Here are made-up elements, facts about them, and rows of numbers that follow some of those facts. Name the element behind each unnamed row.

How the elements are related:
μ (each to the one after it):
dipel μ zulim μ stuben μ nupidrer μ trozol μ tregro μ lesku μ klotin μ kamem μ mupli
drevum μ skista μ skisak μ pabrunek
dristil μ givil μ grerar μ dide μ libruk μ monen
fafloge μ venur μ nibron μ zuges μ gogeklel μ safin μ skeli μ skodum μ seko μ druforok μ gigrus μ ludregror μ gutalar
fovok μ brupluk μ klezus μ sadrobu μ zavoskir μ flufu
gapun μ dovun μ madres μ kuvol μ kligrebek
gero μ rika μ drubal μ nifim μ skaskarin μ naflu μ mukofol μ flidras μ reflu μ brestiki μ draluvum
keplun μ tripes μ siflol
kistus μ gaskek μ bragrel μ vali μ flutuklok μ pleken μ flogul μ trifafos μ gasun μ gako μ trobrir μ breklam
melebo μ releplar μ nemin μ klotis μ sobril μ zogrur
mumis μ ziski
noflu μ tibrir μ mazol
pubridrem μ dribal μ tutrel μ fufur μ belobu μ brogiton μ dodeskur μ pobra
ratas μ mikan μ bresko μ klobron μ plofir μ zadumu μ fotim μ kadum μ fletron
trebre μ zutreklum μ lesuk
trobek μ degestu μ truplok μ kluras μ flagun μ tavon μ plenu μ stoka
vupun μ treka μ loro μ bronal μ skeri μ drififor μ tronuk μ klodoska μ matrem μ tristim μ tekar
zetus μ bala μ bastok μ dradrostek μ toplis μ plogruk
zipli μ brostu
zoklabren μ flobri μ zevun μ satre μ plivu μ nivum μ kibefo μ drife μ brupla μ gepu μ fali μ lonode
[bala bastok dradrostek plogruk toplis zetus] Λ plofir
[belobu brogiton dodeskur dribal fufur pobra pubridrem tutrel] Λ skufer
[bragrel breklam flogul flutuklok gako gaskek gasun kistus pleken trifafos trobrir vali] Λ pobra
[bresko fletron fotim kadum klobron mikan plofir ratas zadumu] Λ rolimas
[brestiki draluvum drubal flidras gero mukofol naflu nifim reflu rika skaskarin] Λ natas
[bronal drififor klodoska loro matrem skeri tekar treka tristim tronuk vupun] Λ klobron
[brostu zipli] Λ grefli
[brupla drife fali flobri gepu kibefo lonode nivum plivu satre zevun zoklabren] Λ dristil
[brupluk flufu fovok klezus sadrobu zavoskir] Λ zadumu
[bruza] Λ safin
[degestu flagun kluras plenu stoka tavon trobek truplok] Λ monen
[dide dristil givil grerar libruk monen] Λ bafitrer
[dipel kamem klotin lesku mupli nupidrer stuben tregro trozol zulim] Λ naflu
[dovun gapun kligrebek kuvol madres] Λ reflu
[drevum pabrunek skisak skista] Λ gogeklel
[druforok fafloge gigrus gogeklel gutalar ludregror nibron safin seko skeli skodum venur zuges] Λ gukluk
[keplun siflol tripes] Λ sterin
[klotis melebo nemin releplar sobril zogrur] Λ gimal
[lesuk trebre zutreklum] Λ fuskul
[mazol noflu tibrir] Λ fufur
[mumis ziski] Λ kadum
[pagre] Λ nemin

Known rows:
klotis: [  2   4  -4   2 -12   0  32 -20 -22  -7   3  -8  22 -15 -13 -19 -30  12
  21  -4   6  12  13 -13  -6 -23   9  14  11  -9  20  -1  -7   4 -26  -8
   5 -29  12  10   0 -30 -15  29  -3  18 -24   3   5 -16  31 -27   0 -39]
zoklabren: [ 16  18   9 -14  -7  51  44 -51 -26 -19  32 -32 -40  11 -15  15  26 -16
  12  20   0 -22 -24 -18 -21  15 -45  -7  27   7  -1 -37 -14  -5 -28  20
  -1  14  -1  15   4 -19 -30 -14 -23 -24  -3   7  33  -4  24  -8   6  -3]
zavoskir: [-33 -39 -13 -13 -33  26 -22  10  -6  -9 -18  -5 -26  38 -16  48   3 -22
   0 -21   7  12 -16   7  11  -9   0   4 -22  -7 -21  57 -29   3   6 -37
  -1 -32   4  25  13  13   6 -22 -26 -13   4  16 -37 -13  -8 -14 -17 -18]
gigrus: [-76 -13   2  67  53  -2  10  29   4 -15 -14  19  -5 -38 -18  -1  -5  16
 -56 -55  15 -11  13  14   0 -12  59  16  -4  30  -9   9  41   6  -6 -20
  -7  11  -5 -25  19  14   3 -17 -23  15 -47 -11 -12   5 -23 -13  27  25]
gogeklel: [ -8 -26   1  11  36 -10 -38   9  18  35  29  48  30 -68  34  -4  11 -12
 -14 -62  18  40 -59 -45  -5  43  42 -20  23  -1 -39 -68  -8  17  25   9
  11  38   7 -37  14  11 -28  -4 -10  15 -36  13  11 -54 -29 -13  61  82]
lonode: [-90   2  -4  43  44  33  64   1  17 -54 -19 -39 -41  28 -55   1  -9  47
 -51 -31  17 -46  14  -1 -22  -8  18  -8 -11  50  21  -5  42  -6 -57  32
  -8  15 -29 -26  17  29   8 -33 -45 -22 -34 -63   8  28  11  -3  15  22]
skeri: [ 29  24  30  12  -3 -16 -32  15   9  -8  -2   5  -1  21 -11   0   6   3
 -17  -2  -9  19  17  29  28  33   4  17 -28 -22  27  23 -25  -4  -2  13
 -19  -3  57  -1   8  13 -12 -29 -15  -6  10   7 -35  32  -4 -18  -8 -12]
siflol: [ 29 -13   9 -10 -19  17 -15 -15 -20 -25  17   1 -11  -6   4  -2  23   1
   5  21   6  -8  -9  -5 -17   7  -7  14  -7   1 -17  -3   4  -7  12  -6
   1   5   5   5   1 -10  -1   6   9  10 -15   1   0  18  10  -5  -7 -41]
trozol: [-10  14  13  18 -15  -2   3  17   6  -5   9  14  27  26  33   8 -34  34
  31   7   3   1  24  24   1 -32  -4 -14  -4  35 -11   3  -3  -7 -10 -24
 -11  27  -9  36 -25   3   3 -10  44  -3  -1  -2   5   4  -5  35 -35 -24]
zevun: [ -4  15   8  -5  -1  47  48 -41 -18 -25  23 -31 -42  16 -25  11  19  -5
   0   9   6 -28 -17 -14 -21  10 -35  -8  21  15   4 -32  -4  -8 -32  22
  -3  14  -4   4   6 -14 -23 -17 -29 -25  -9  -7  32   4  21  -8  10   4]
dide: [-17  12  -5   3  -7  13  30  -6 -17 -15   4 -21 -18  16  -1  -8   5  -3
  -8   3  -2 -37  -8  -7 -29   7 -26   1  11   7  26 -13   0   0 -15   4
  14   1   2   6 -10 -14  -3 -12 -26 -13   6   1  15   5  35  -8  12  -3]
reflu: [-26   0 -31 -52  27  -3 -34  51  85  17 -17  23  45  -4 -13   4 -50  32
 -12  -4 -14  29 -59 -41   8   6  86 -91  -2  28   5 -63  57  11 -23  28
 -35 -30 -30 -41 -41  38  18 -16  28  31   1 -39   5  33 -30  23 -37  78]
noflu: [ 78  31   1   5 -21  -6  12 -38 -13   0  18 -10  10   9   8 -20  18 -51
   9  41  -4  18  17  -7   6 -22 -11  30 -18 -24  -1  10   2  20  36  -7
 -19 -21 -20  13  -1 -17  17  53  18  -3  24  44  26 -44 -20  17  26  -7]
dradrostek: [  9 -10  14 -15   9   1  11 -21 -21  20 -11  21   1   2   6   5 -12 -15
   5  23  12  -7  32   6  27  -8   5 -15  49 -42 -33  36 -15 -38  30   0
  15 -25   0  23 -11  18  12  21  -8 -44  22   4 -18  11   6 -19 -46  20]
draluvum: [-65   5  -9  31  25   0  10  45  29 -23 -27   7  15  12 -19   5 -40  42
 -26  -9   1 -14  22  20   5 -37  54 -21 -19  48   9   9  54  -2 -29 -10
 -25 -11 -23  -6 -19  22  25 -23  16  12 -16 -34  -8  39 -17  22 -36   7]
lesku: [-27  13  13  30  -5  -4   6  29  14 -14  -2   9  30  30  26   7 -39  42
  19  -1   7  -8  33  28   2 -37   7 -10 -10  43  -9   7   9  -7 -14 -22
 -11  27 -12  26 -20  10   8 -12  42  -3  -6 -15   1   9  -5  34 -37 -21]
skaskarin: [ -8  15  -3  -3  -3  10  -2  13   6  -3   2  12  13   8   1   9 -21  10
   7  15  -9  -3   3  10   6 -22  20 -22   0  22   0  -7  25  -1 -12 -19
 -25 -12  -8  17 -25  -6   5  -8  26  14   3   5   2  23  -9  17 -41  -9]
zuges: [-13   0  10  32  18   7  -7  -9 -27   5  18  27  -6 -47  11   6  16 -21
 -13 -26   4   3 -10   3   3   3  20  16  18   1 -21 -13   7   4  11 -28
  -2  13  11  -1  12 -17 -18  -4 -11  14 -27  29   6 -11 -15 -16  22   9]

Which element is each row?
No name comes twice in this set of rows, the named rows included.
[-70   6   0  31  36  37  64  -7  10 -47  -9 -39 -42  24 -48   4   0  33
 -38 -20  14 -43   7  -4 -24  -5   5  -8  -4  42  19  -8  31  -5 -53  31
  -8  13 -22 -21  15  18  -1 -32 -41 -25 -29 -50  13  23  13  -1  13  17]  gepu
[ 42  -1   6 -15 -24  16  -6 -23 -27  -6  21   5  -6  -9  11   3  19 -17
  17  25  -3   3  -9  -8 -11   5 -16   9   7 -13 -12  -7 -14  -4  13 -14
   0  -1  10  16  -4 -21 -10  12  10   7  -2  21   7  -1  10  -5  -5 -27]  zipli
[-39 -19   3  15  10  -1  -7  22  10 -12 -30   1  -9  24 -24  13 -13  12
 -29 -18   8  -3  24  19  22  -3  28  -1 -13  -8  -5  52  -2 -11   1  -1
  -4 -19   6   2   9  32  18 -18 -25 -20   0 -19 -39  20  -7 -15 -21   3]  fletron
[-20  16  22  39  21 -24 -22  38  26 -26 -24   1   0  27 -33  -2  -8  30
 -47 -23  -2  10  33  36  25  25  34  17 -43  -1  33  35   2  -4 -15  22
 -23  -3  45 -20  13  35   3 -39 -25  -5  -7 -26 -47  46  -7 -14  -3  -1]  tristim
[ 20  -4  15 -21   4   0   8 -27 -27  26  -3  19  -1  -3  11   5 -11 -19
   9  31   9  -3  27   4  25  -6  -3 -18  50 -46 -37  34 -21 -36  34  -1
  13 -29   0  26 -11  13  10  20  -6 -46  25   9 -15   8   6 -20 -46  17]  bastok
[-10 -40  18  23  32 -22 -42  22   8  45  32  48  21 -68  41 -11   0 -19
  18 -51  32  34 -51 -23  14  42  39 -24  15   6 -38 -66 -13  14  41  28
  26  24   6 -51  24  10 -19 -13  -9  21 -35   4  15 -48 -41  -7  58  77]  gukluk
[ 26  -3  12 -20 -20  11 -19 -12 -17  13   1   9  -9  16   3  21   8 -27
  12   9   2  14   0  10  22  11 -10   2  11 -33 -18  31 -40 -14  19 -14
   1 -22  24  27   0   0  -4  -4 -15 -22  19  27 -24   1   2 -16 -28  -8]  mikan
[ 21   8  -3  -8 -24   3  31 -32 -31  -2  13  -7  23 -17  -7 -16 -25  -1
  36   4   1  16   8 -20  -8 -21  -2  11  17 -15  15  -8 -20   2 -23 -15
   7 -27  13  16   0 -39 -22  33   1  15 -17  15  11 -23  31 -32  -1 -44]  releplar
[-42  10   2  17  20  37  56 -23  -4 -36   7 -35 -42  21 -38   8   8  17
 -21  -7   8 -33  -7  -8 -24   1 -10  -9   7  29  11 -17  15  -7 -43  26
  -5  15 -16  -7  11   2  -9 -23 -35 -26 -21 -28  19  14  18  -6  13  12]  kibefo
[ 32 -16 -17 -45 -18 -20  10 -20  18  18  19  -3  70 -22   4 -40 -56  28
  55 -24  18  58 -31 -74 -18  10  16 -20  23 -27  12 -58 -37  10 -25  34
  23 -19   7 -20  -4 -15 -34  49   9  21 -27 -18  19 -62  43 -32  27   3]  nemin

Now the same elements, written a new way:
Some rows with their names:
matrem: [-16   8  16  24   7  22 -33 -22  63  51   0 -35   1   3  26 -19 -21 -17
  19 -26  18  11   8  -5 -40 -24  -3 -31   2  57  13  13 -10]
bronal: [-26  21  22  -8   0 -22  -1 -20  31  37 -31 -43  -8  23   8 -35 -19  -4
   8 -20  -4  14  -1 -30 -30 -16 -20  -7   7  15  18 -18 -10]
gero: [  6  21 -20  -6  -6 -24  33 -26 -45 -26   8 -10  -5 -33   3  -6  21 -12
   8  20 -11 -21  12  12  33 -15  -8  13   5  13 -19 -32  -1]
natas: [ 11  -2  13 -34   0 -11  22  -9 -41  10  25  -7  31 -81  14 -11   4  29
   6   6 -12  -5  33  33  12   1   7  16 -17  26  -2  -7   1]
pobra: [  3 -47  -5 -10  11 -12  -4   3  11  47  35  67  57  17  14   9  -1  23
 -27  16  26 -27 -21 -26 -28  16  26 -21 -46  65  12  21  42]
siflol: [ -5   4 -11 -14   1  -5 -11   6 -19 -18 -10  -2 -12   4 -10  -2  15   6
  -6  -4  10   7  -9 -20  16  -3  -7  14   5 -12  -1 -13  -6]
drife: [ 17   9  32  49  19   1 -46  15  23  -4  51   3  25   7  -9  31 -25  -9
  -3 -13  -6 -24  12  16 -20  11  -5   5  43 -32   8  37  12]
brupla: [ 16  19  23  49  21  10 -57  23  36  -4  51  -1  31   6  -2  40 -12  -7
   2 -10  -4 -15  16  17 -21  11   8  -6  39 -23   3  36   9]
brostu: [ -2  10 -11  -9 -11   0  11  -3 -20 -27  -9   0 -20  14   2   0  13   1
   2 -16  -3 -10 -12  -2  23   7  -5   8  -1  -3   2 -20   3]
pubridrem: [ -3   2 -24   2 -10 -29  23 -11 -16 -19  -4  32   6  32  -8   7  30 -10
 -11  19   7 -29 -24 -30  16  -1   1  -4 -10  22  -5 -31  15]
nemin: [  2 -11  29 -35  -3  10   8  25 -35  -4 -25  19  18 -51 -18   8  29  43
 -18 -16  14  -5 -12  -2  14  21   1  12 -24  -1  20 -20 -16]
flagun: [-24  -3  22   7   8   7 -20   3  28  14 -25  20 -37  11  -3  20  -4  22
   9  45  -3  -5   8  35  -1 -13   9  10  29 -84  20 -16  25]
libruk: [ -6   9  17  12   0  -7 -13  13  21  -2   3   4  -8  16  -8  11  -5  10
   2  26 -14  -3   5  15  -6  -1   5   9  26 -64  15   0  12]
brupluk: [-21  28   7   6  -5  17  25   6 -19 -25 -33 -22 -20  12 -17 -14  15 -16
 -11 -34   5   5 -36   3  19  -7 -20  -6 -17  23  14   0 -13]
sobril: [  5  -2   1  -9   3   9  16  15   6  -5  -7   1 -10   1  -5  -9  -1   8
 -13  29  -2  16  -8  15   3   1   9   2 -15 -40  -2  12  -3]
skodum: [ 45 -40 -18  10   0  44 -23  -3  31   5  10   1 -14   6  28  -5 -31 -15
   0 -14   8  -1  13 -11 -12  34   6  -7   1 -21 -27  22 -21]
klotin: [ 17 -10 -16  -5  22  10  -5 -26 -20  16  46 -23   5 -53  28 -12 -25  -6
   7  22   4   4  35  41   4 -18   6   6   4  32 -31  28  17]
tibrir: [ -8   2 -23 -14  -7 -22  13  -4 -19 -18   4  25  -1  44  -1   0  20   7
  -6  -5   4 -16 -28 -20  19   6   5   3 -14  21   6 -15  26]

Rows to name:
No name comes twice in this set of rows, the named rows included.
[ 45 -28 -23  10   1  51 -31   3  43   4  14   0 -14   3  30   6 -19 -10
   7 -14  11   7  17  -8 -12  29  16 -13  -4  -8 -27  19 -23]  seko
[-27   6  11  24   0  18 -23 -10  62  48 -11 -29   4   5  11   5 -16 -21
  42 -30  -4  33  31  -4 -52 -17  -2 -40  -6  75   1  20 -11]  tekar
[ 52 -40   4 -31 -32  16   6  15  31   7 -14  12   7 -14  25 -17 -11  30
   1 -17 -11   1  12 -20  -8  59  21   5 -22 -55   1 -16 -54]  gogeklel
[-28   3  15   1   8   4 -39  -1  -4  -2 -36  19 -46   6 -14  31  15  21
   8  17  13 -10   8   8  15 -14  -8  18  34 -64  16 -36  24]  truplok
[  9 -13 -15  -7  14  -1   5 -22 -30  14  42 -16   5 -48  16 -20 -34 -11
  11  23  -8   6  30  39  11 -23   0  18   9  13 -22  29  12]  lesku
[ 39 -44 -17   5  -7  28 -10  -2  18   5   1   3 -16   6  18  -9 -33 -17
   1  -7   1   5   7 -12  -6  27   2  -1   6 -32 -20  20 -25]  skeli
[ -3 -28   6 -23  -6 -22  11   7  -5  23   9  50  43   4   2   8  20  28
 -17   2  11 -20 -17 -25  -9  18  19  -4 -40  42  18  -9  18]  skufer
[-13   0  23  19   6  15 -25 -27  52  54  -6 -33  -2   4  23 -24 -37 -21
  14 -28   8   1   4  -6 -36 -20 -13 -24   6  46  15  16 -10]  klodoska
[  4 -17 -10  -5  10   6   5 -18 -23  16  35  -9   0 -40  14 -15 -31 -10
   4  26  -2   7  21  34   5 -16  -1  12   3   9 -18  29   9]  mukofol
[  4  -2 -27   3  14  16  -8   4  -1   9  33  -9   6 -44  11  23  -8  -8
  30  15 -11  37  53  36  -9 -10  16 -14  -8  50 -39  35  13]  draluvum
[  3 -18  -5   4  -2  16   8  12   3   3  -2  11  -2  -9  -6  -5 -13  -4
 -11  25  -2  14 -11  22   2  -5   6   5  -5 -30   0  26  -8]  zogrur
[-12  17  12   4   5 -10 -35   7 -14 -17  -8   4 -10   6 -17  23  12  11
   4  -3   6  -5   3  -6  12  -4 -11  20  32 -49  12 -23  12]  grerar
[-26  29  14   1 -20 -16   3 -28  10  15 -30 -36 -15  29  13 -28   0 -15
  22 -49  -2 -11 -17 -22  -4 -21 -19  -7   3  36  26 -27  -9]  treka
[-26 -18  18  18   4  13 -27  -5  20  20 -19  34 -35   4  -7  25 -15  11
  12  38   0  -5   9  43  -2 -17   2  10  28 -77  21  -1  22]  tavon
[-12 -27 -40  12  10  -4 -14  13  29  20  25  40  24  44   3  33   3  -7
   6  21  12  24   7 -22 -27  -1  28 -32 -33  70 -20  35  41]  trobrir

